Each row is followed by its group and then its class within the group.
-0.87; -3.12; +0.78; -2.21; +0.49; +0.20; +2.64; -4.49; +1.24; -2.64; -2.90; +1.17; -0.14; +2.11; +6.99; +2.09; -2.29; +6.23; +3.68; +3.05; -8.42; +3.57; +3.03; -1.65; -1.52; -0.88; -0.35; -0.45; -3.66; -4.54; +3.37; +3.51; +0.36 -> Ls:X
-0.93; +2.84; +1.50; -3.06; -4.94; +1.34; +3.81; -4.43; +2.11; -8.93; -2.68; +0.21; -0.31; +6.04; +4.66; +4.62; -3.55; +3.35; +4.06; +3.18; -0.58; -0.14; +1.78; +1.04; +1.05; -2.09; -2.26; -2.21; -4.51; -4.96; +3.30; +6.42; +0.37 -> Ls:F
+1.21; +2.39; +1.30; -2.20; -4.79; +0.23; +0.91; -1.49; +3.54; -7.74; -2.49; +0.69; +1.50; +7.53; +1.01; +2.09; -5.17; +3.61; +4.79; +1.10; +1.16; +0.96; +4.34; +0.30; +0.96; -1.18; -1.55; -1.89; -2.26; -6.58; +1.29; +5.93; +0.52 -> Ls:F
-5.61; +1.98; -0.64; +0.32; +2.98; +5.12; +0.01; -1.59; +3.34; +1.63; -5.48; +2.73; -5.32; +2.25; +1.42; +1.18; +3.38; +2.83; +1.90; -2.03; -1.01; -1.48; -5.51; +2.74; +0.78; +0.10; -1.76; -1.90; +5.66; +2.09; +1.30; +0.01; -5.13 -> MG:J
-4.43; +3.19; +1.36; -1.20; -0.77; +2.59; +0.27; -3.56; +0.15; -1.24; -5.65; +1.49; -3.25; +1.81; +4.94; +2.65; +2.63; +1.35; -1.40; +1.69; -0.90; -2.66; -4.50; +4.91; +2.17; +1.60; -1.55; -3.66; +0.59; +0.70; +1.91; +0.22; -5.30 -> MG:J
-5.10; +2.61; -0.52; -0.32; +0.52; +4.18; -0.54; -3.57; +3.80; +0.25; -6.24; +2.86; -4.05; +5.18; +2.41; +2.16; +1.30; +2.95; +1.83; -0.80; -0.86; -0.84; -5.87; +3.46; +1.23; +0.72; -1.30; -3.18; +4.87; +0.66; +1.41; +1.78; -5.82 -> MG:J
-4.73; +1.56; -1.21; -2.91; +1.52; +4.03; +3.00; -3.43; +4.47; -3.28; -3.66; +4.66; -1.66; +6.07; +2.16; +0.39; -1.42; +2.81; +2.90; -0.70; -4.88; -2.15; -2.16; +1.30; +0.23; -2.21; -0.69; -2.31; +4.57; -2.26; +0.15; +6.82; -5.01 -> Fl:L
+2.45; +3.31; +1.95; -3.12; -4.37; -0.34; +2.99; -4.55; -0.96; -6.42; -1.62; +0.02; +1.23; +6.15; +3.21; +2.39; -4.09; +3.57; +2.79; +3.67; -2.65; +0.35; +4.52; -0.02; -0.77; -1.14; -1.27; -3.39; -4.64; -5.08; +1.45; +6.94; +0.51 -> Ls:F
-3.97; -1.82; -0.81; -2.43; +1.36; +2.84; -0.03; +0.44; +4.89; -0.97; -4.15; +4.06; -0.21; +1.76; +4.59; -1.71; -2.63; +2.27; +0.32; -0.88; -8.17; -0.26; -3.83; +0.01; +1.09; -1.43; +0.21; -1.78; +7.09; -0.96; -0.22; +5.68; -3.88 -> Fl:T
+0.40; -0.66; -0.05; -1.59; -1.55; -0.85; +2.88; -5.21; +0.51; -0.78; +0.27; +0.22; +1.33; +6.20; +2.27; +1.36; -2.89; +3.13; +2.83; +2.05; -4.81; +0.66; +2.86; +0.27; -0.49; -0.47; +0.78; -0.15; -1.86; -1.21; +2.07; +6.34; -2.31 -> Ls:X
